Here is a tiny trained network, its code and every weight. The questions are about switching its units off for an input and a target symbol, where a switched-off unit gives its printed mean instead of its output.

import numpy as np


def w(rows, s, z=0):
    codes = np.array(rows[::2]) - 128.0
    scale = np.full(codes.shape[1], s)
    scale[-1] = z or s
    return codes * scale


def f(y):
    return y / 2 * (1 + np.tanh(0.7978845608 * (y + 0.044715 * y**3)))


def softmax(a):
    e = np.exp(a - a.max(-1, keepdims=True))
    return e / e.sum(-1, keepdims=True)


def log_softmax(a):
    a = a - a.max(-1, keepdims=True)
    return a - np.log(np.exp(a).sum(-1, keepdims=True))


def net(x, mask):
    ids = ['ΔΘΞΨαβεζημπστφω'.index(c) for c in x.split()]
    T = len(ids)
    res = E[ids] + P[:T]
    u = 0
    for l in range(3):
        q, k, v = (res @ M[l].T for M in (Q, K, V))
        z = softmax(np.where(np.tri(T) > 0, q @ k.T / 2**0.5, -1e9)) @ v
        res = res + np.where(mask[u], z, O[l][:, -1]) @ O[l][:, :-1]
        u += 1
        y = f(res @ A[l][:, :-1].T + A[l][:, -1])
        res = res + np.where(mask[u : u + 4], y, B[l][:, -1]) @ B[l][:, :-1]
        u += 4
    return log_softmax(res[-1] @ U[:, :-1].T + U[:, -1])


Q, K, V, O, A, B = {}, {}, {}, {}, {}, {}
E = w([
[112,104,137],'Δ',
[121,88,51],'Θ',
[96,109,102],'Ξ',
[78,189,85],'Ψ',
[213,107,119],'α',
[179,130,113],'β',
[115,120,114],'ε',
[147,7,96],'ζ',
[176,17,85],'η',
[145,120,167],'μ',
[111,93,83],'π',
[146,165,62],'σ',
[166,129,145],'τ',
[79,76,179],'φ',
[143,129,166],'ω',
],0.02)
P = w([
[26,123,255],'0',
[159,43,39],'1',
[152,57,46],'2',
[79,133,50],'3',
[192,178,140],'4',
[157,171,132],'5',
[86,127,151],'6',
[102,108,178],'7',
[85,124,181],'8',
[146,116,204],'9',
[114,95,193],'10',
[109,128,189],'11',
],0.007)
Q[0] = w([
[200,249,100],'L0H1',
[126,92,240],'L0H1',
],0.011)
K[0] = w([
[150,90,253],'L0H1',
[6,149,187],'L0H1',
],0.0064)
V[0] = w([
[104,102,253],'L0H1',
[200,145,158],'L0H1',
],0.0055)
O[0] = w([
[63,129,158,3],'L0H1',
[111,35,255,82],'L0H1',
],0.0096,0.0024)
A[0] = w([
[97,74,217,144],'L0N1',
[228,44,66,108],'L0N2',
[137,2,245,200],'L0N3',
[29,136,80,255],'L0N4',
],0.008,0.0013)
B[0] = w([
[69,230,2,137],'L0N1',
[15,177,156,254],'L0N2',
[136,207,67,178],'L0N3',
[153,50,121,161],'L0N4',
],0.0064,0.0071)
Q[1] = w([
[173,181,253],'L1H1',
[111,140,97],'L1H1',
],0.0069)
K[1] = w([
[189,20,19],'L1H1',
[72,120,254],'L1H1',
],0.0049)
V[1] = w([
[156,10,129],'L1H1',
[41,33,151],'L1H1',
],0.011)
O[1] = w([
[250,101,40,39],'L1H1',
[94,64,130,250],'L1H1',
],0.012,0.0022)
A[1] = w([
[129,211,20,61],'L1N1',
[74,247,54,154],'L1N2',
[180,71,254,215],'L1N3',
[52,136,124,250],'L1N4',
],0.0065,0.0025)
B[1] = w([
[59,100,192,141],'L1N1',
[230,78,131,202],'L1N2',
[2,65,24,132],'L1N3',
[192,130,145,253],'L1N4',
],0.0093,0.0043)
Q[2] = w([
[108,170,124],'L2H1',
[253,151,92],'L2H1',
],0.0066)
K[2] = w([
[180,2,142],'L2H1',
[32,30,22],'L2H1',
],0.006)
V[2] = w([
[249,131,112],'L2H1',
[123,52,106],'L2H1',
],0.015)
O[2] = w([
[140,13,245,56],'L2H1',
[16,51,141,255],'L2H1',
],0.011,0.0049)
A[2] = w([
[209,101,191,162],'L2N1',
[26,2,227,111],'L2N2',
[200,196,49,2],'L2N3',
[172,13,175,119],'L2N4',
],0.0079,0.0074)
B[2] = w([
[115,56,83,135],'L2N1',
[146,177,145,251],'L2N2',
[75,112,255,160],'L2N3',
[178,142,157,174],'L2N4',
],0.01,0.016)
U = w([
[96,193,106,42],'Δ',
[68,119,164,253],'Θ',
[70,126,133,135],'Ξ',
[191,201,84,163],'Ψ',
[225,134,108,233],'α',
[165,165,97,131],'β',
[132,166,74,136],'ε',
[68,127,145,68],'ζ',
[101,139,118,79],'η',
[138,183,172,91],'μ',
[74,60,255,127],'π',
[222,108,71,212],'σ',
[179,160,147,136],'τ',
[46,152,180,37],'φ',
[148,207,148,43],'ω',
],0.0096,0.0059)

Each question gives the input, a string of symbols that net reads in full, and the target symbol t.
The units are the heads (2 rows each of Q, K, V and O) and the neurons (one row each of A and B). Each row of codes is followed by its name. A weight is (code - 128) times the scale printed after its matrix; where a second scale follows, it is the last column's (O, A, B and U).
mask holds one flag per unit, layer by layer, with each layer's heads first. A switched-off unit (its flag False) gives its mean, the last column of its rows in O or B, instead of its output. The means were averaged over made-up inputs and are rounded, as every weight is.
A unit's drop is (log p(t) with every unit on - log p(t) with that unit switched off) / (log p(t) with every unit on - log p(t) with every unit switched off).
unit that matters most: the unit with the biggest drop
k most important neurons: the k neurons with the biggest drops, biggest first
k most important neurons of layer l: the k neurons of layer l with the biggest drops, biggest first
input ω Θ α, target μ: 3 most important neurons of layer 0	[L0N1, L0N3, L0N2]
input μ Θ Ξ, target ω: unit that matters most	L1H1
input Θ μ Ξ π ε Θ Θ α α, target π: 4 most important neurons	[L0N2, L0N4, L0N1, L0N3]
input Θ Θ Θ Ξ μ Ξ, target π: 4 most important neurons	[L0N4, L0N1, L0N3, L1N3]
input π σ Ψ η, target π: 3 most important neurons	[L1N2, L0N2, L0N4]
input μ Ψ τ, target μ: 3 most important neurons	[L2N3, L0N1, L0N3]
input Θ Δ Ξ Θ Θ Θ Θ, target π: 3 most important neurons of layer 0	[L0N4, L0N1, L0N3]
input ω α β, target ω: 3 most important neurons	[L2N3, L0N3, L0N1]
input α α α Θ, target σ: 2 most important neurons of layer 0	[L0N3, L0N1]
input π μ β π, target π: 2 most important neurons of layer 0	[L0N2, L0N4]
input μ α β, target μ: 2 most important neurons	[L2N3, L0N3]
input α β τ Θ, target σ: 3 most important neurons of layer 2	[L2N3, L2N2, L2N1]
input α μ Ψ, target α: 3 most important neurons of layer 0	[L0N3, L0N1, L0N2]
input Θ Ξ Ψ, target π: 2 most important neurons	[L0N4, L0N2]
input μ Θ Θ, target μ: 2 most important neurons of layer 0	[L0N1, L0N3]
input α μ π, target α: 2 most important neurons	[L1N2, L0N3]
input ω φ φ μ Θ, target μ: 2 most important neurons of layer 1	[L1N4, L1N2]
input μ α μ, target μ: 3 most important neurons	[L2N3, L0N3, L0N1]
input μ Ψ Θ ε, target ω: 2 most important neurons	[L0N1, L0N3]
input μ φ π, target μ: 2 most important neurons of layer 1	[L1N4, L1N2]
input Θ Θ Θ ζ η Θ Θ π α π φ β, target π: 3 most important neurons	[L0N1, L0N3, L0N4]
input φ μ β Θ, target Δ: most important neuron	[L0N1]
input Θ Ψ σ, target π: 3 most important neurons	[L1N2, L0N2, L0N4]
input Θ Ξ β φ μ, target π: 2 most important neurons of layer 0	[L0N4, L0N3]
input μ π α, target μ: most important neuron	[L2N3]
input μ Θ α Θ, target ω: 2 most important neurons of layer 1	[L1N4, L1N2]
input Θ η μ, target π: 3 most important neurons of layer 0	[L0N1, L0N4, L0N3]
